Here is a tiny trained network, its code and every weight. The questions are about switching its units off for an input and a class, where a switched-off unit gives its printed mean instead of its output.

import numpy as np


def w(rows, s, z=0):
    codes = np.array(rows[::2]) - 128.0
    scale = np.full(codes.shape[1], s)
    scale[-1] = z or s
    return codes * scale


def norm(h):
    return h / np.sqrt((h * h).mean(-1, keepdims=True) + 1e-5)


def f(y):
    return np.maximum(y, 0)


def log_softmax(a):
    a = a - a.max(-1, keepdims=True)
    return a - np.log(np.exp(a).sum(-1, keepdims=True))


def net(x, mask):
    res = np.array(x, float).reshape(1, 5) / 4 @ E
    u = 0
    for l in range(3):
        y = f(norm(res) @ A[l][:, :-1].T + A[l][:, -1])
        res = res + np.where(mask[u : u + 12], y, B[l][:, -1]) @ B[l][:, :-1]
        u += 12
    return log_softmax(norm(res)[-1] @ U[:, :-1].T + U[:, -1])


A, B = {}, {}
E = w([
[174,135,103,100,99],'x0',
[125,213,48,143,195],'x1',
[169,135,105,102,100],'x2',
[115,152,81,180,2],'x3',
[252,59,80,171,111],'x4',
],0.0066)
A[0] = w([
[97,186,175,81,100,254],'0.n0',
[176,70,62,195,191,98],'0.n1',
[173,44,90,68,143,96],'0.n2',
[79,135,163,116,99,97],'0.n3',
[158,205,147,115,170,80],'0.n4',
[255,124,95,88,28,180],'0.n5',
[155,135,163,48,138,151],'0.n6',
[111,111,194,143,142,107],'0.n7',
[205,128,200,164,101,72],'0.n8',
[120,95,145,79,95,107],'0.n9',
[139,164,83,93,215,154],'0.n10',
[87,128,199,178,120,165],'0.n11',
],0.0088,0.0031)
B[0] = w([
[158,193,98,83,35,219],'0.n0',
[192,91,93,103,141,216],'0.n1',
[87,106,110,115,177,191],'0.n2',
[198,2,41,30,123,170],'0.n3',
[195,183,156,187,156,162],'0.n4',
[77,116,178,170,171,253],'0.n5',
[87,63,152,89,181,178],'0.n6',
[88,118,67,86,171,172],'0.n7',
[71,140,164,198,154,170],'0.n8',
[140,153,142,77,187,163],'0.n9',
[148,128,185,134,173,207],'0.n10',
[193,147,119,99,82,191],'0.n11',
],0.0048,0.0063)
A[1] = w([
[93,149,164,211,187,27],'1.n0',
[184,255,76,190,113,171],'1.n1',
[144,206,209,176,193,218],'1.n2',
[21,80,95,207,157,228],'1.n3',
[168,219,49,213,69,147],'1.n4',
[185,145,193,156,29,48],'1.n5',
[182,64,178,211,90,135],'1.n6',
[193,120,157,88,121,188],'1.n7',
[170,108,66,30,130,165],'1.n8',
[169,107,186,116,179,35],'1.n9',
[169,194,131,137,170,96],'1.n10',
[29,150,176,139,36,252],'1.n11',
],0.0075,0.0012)
B[1] = w([
[110,111,37,23,155,173],'1.n0',
[3,79,15,121,145,254],'1.n1',
[163,209,141,166,23,215],'1.n2',
[186,104,133,160,102,194],'1.n3',
[55,43,138,108,207,254],'1.n4',
[238,201,121,108,91,190],'1.n5',
[12,225,215,221,129,241],'1.n6',
[23,93,103,102,140,198],'1.n7',
[86,180,226,168,166,219],'1.n8',
[147,47,80,179,93,223],'1.n9',
[132,198,211,186,110,196],'1.n10',
[227,166,43,39,119,243],'1.n11',
],0.0053,0.004)
A[2] = w([
[137,124,219,45,99,43],'2.n0',
[141,88,209,82,150,110],'2.n1',
[146,154,229,108,176,130],'2.n2',
[99,119,130,132,9,158],'2.n3',
[236,210,122,140,233,147],'2.n4',
[75,204,186,19,224,34],'2.n5',
[56,131,102,191,191,154],'2.n6',
[63,28,255,68,130,133],'2.n7',
[106,148,171,245,99,250],'2.n8',
[79,156,114,170,70,50],'2.n9',
[67,223,167,30,32,38],'2.n10',
[181,77,153,219,15,41],'2.n11',
],0.0078,0.0021)
B[2] = w([
[148,187,73,101,168,194],'2.n0',
[100,130,17,123,75,197],'2.n1',
[97,144,74,114,70,197],'2.n2',
[209,100,234,198,171,185],'2.n3',
[128,129,254,113,171,211],'2.n4',
[45,184,113,170,102,243],'2.n5',
[226,26,150,103,53,243],'2.n6',
[140,112,41,157,79,255],'2.n7',
[52,110,166,77,127,221],'2.n8',
[100,181,84,78,146,164],'2.n9',
[205,76,141,169,137,247],'2.n10',
[79,251,139,147,171,182],'2.n11',
],0.0066,0.0054)
U = w([
[103,164,42,71,103,139],'0',
[76,201,204,171,136,235],'1',
[115,28,114,171,132,132],'2',
[188,104,200,110,220,6],'3',
[252,147,140,96,82,47],'4',
],0.019,0.0017)

Each question gives the input, the list of numbers given to net, and the class t.
The units are the neurons (one row each of A and B). Each row of codes is followed by its name. A weight is (code - 128) times the scale printed after its matrix; where a second scale follows, it is the last column's (A, B and U).
mask holds one flag per neuron, layer by layer. A switched-off neuron (its flag False) gives its mean, the last column of its row in B, instead of its output. The means were averaged over made-up inputs and are rounded, as every weight is.
A unit's drop is (log p(t) with every unit on - log p(t) with that unit switched off) / (log p(t) with every unit on - log p(t) with every unit switched off).
The circuit of an input: a set's keep is (log p(t) with only the set's units on - log p(t) with every unit switched off) / (log p(t) with every unit on - log p(t) with every unit switched off). Starting from the 12 units with the biggest drops (on a tie, the unit counted first), units are removed one at a time, each time the one whose removal leaves the highest keep (on an exact tie, the one counted first), for as long as the keep stays at least 0.8.
units of the circuit, in order: the units of the circuit, biggest drop first
most important unit: the unit with the biggest drop
top k neurons: the k neurons with the biggest drops, biggest first
top k neurons in layer l: the k neurons of layer l with the biggest drops, biggest first
input [2,4,1,-2,0], class 1: most important unit	1.n10
input [-7,8,-2,6,1], class 2: units of the circuit, in order	[1.n4; 2.n6]
input [-5,-4,7,7,1], class 1: top 3 neurons	[1.n6; 2.n11; 0.n5]
input [7,-6,-5,0,-6], class 0: units of the circuit, in order	[0.n3; 2.n0]
input [1,0,1,-6,4], class 2: top 2 neurons	[1.n11; 2.n1]
input [-7,3,-2,1,0], class 0: top 3 neurons	[1.n1; 1.n0; 1.n2]
input [-7,0,8,6,-7], class 4: top 2 neurons in layer 2	[2.n10; 2.n3]
input [-4,-1,6,8,-7], class 4: top 2 neurons in layer 2	[2.n3; 2.n10]
input [-7,3,-5,2,1], class 2: top 3 neurons in layer 1	[1.n4; 1.n11; 1.n3]
input [7,-1,0,7,-5], class 4: top 2 neurons	[2.n3; 2.n10]
input [3,1,8,5,8], class 2: top 2 neurons in layer 2	[2.n6; 2.n5]
input [-1,0,4,-3,-8], class 0: top 3 neurons	[0.n3; 1.n6; 0.n6]
input [1,6,8,0,7], class 3: top 2 neurons in layer 2	[2.n4; 2.n7]
input [-3,6,-6,-1,6], class 3: units of the circuit, in order	[2.n4]
input [-2,5,-8,1,-5], class 0: top 2 neurons in layer 0	[0.n5; 0.n0]
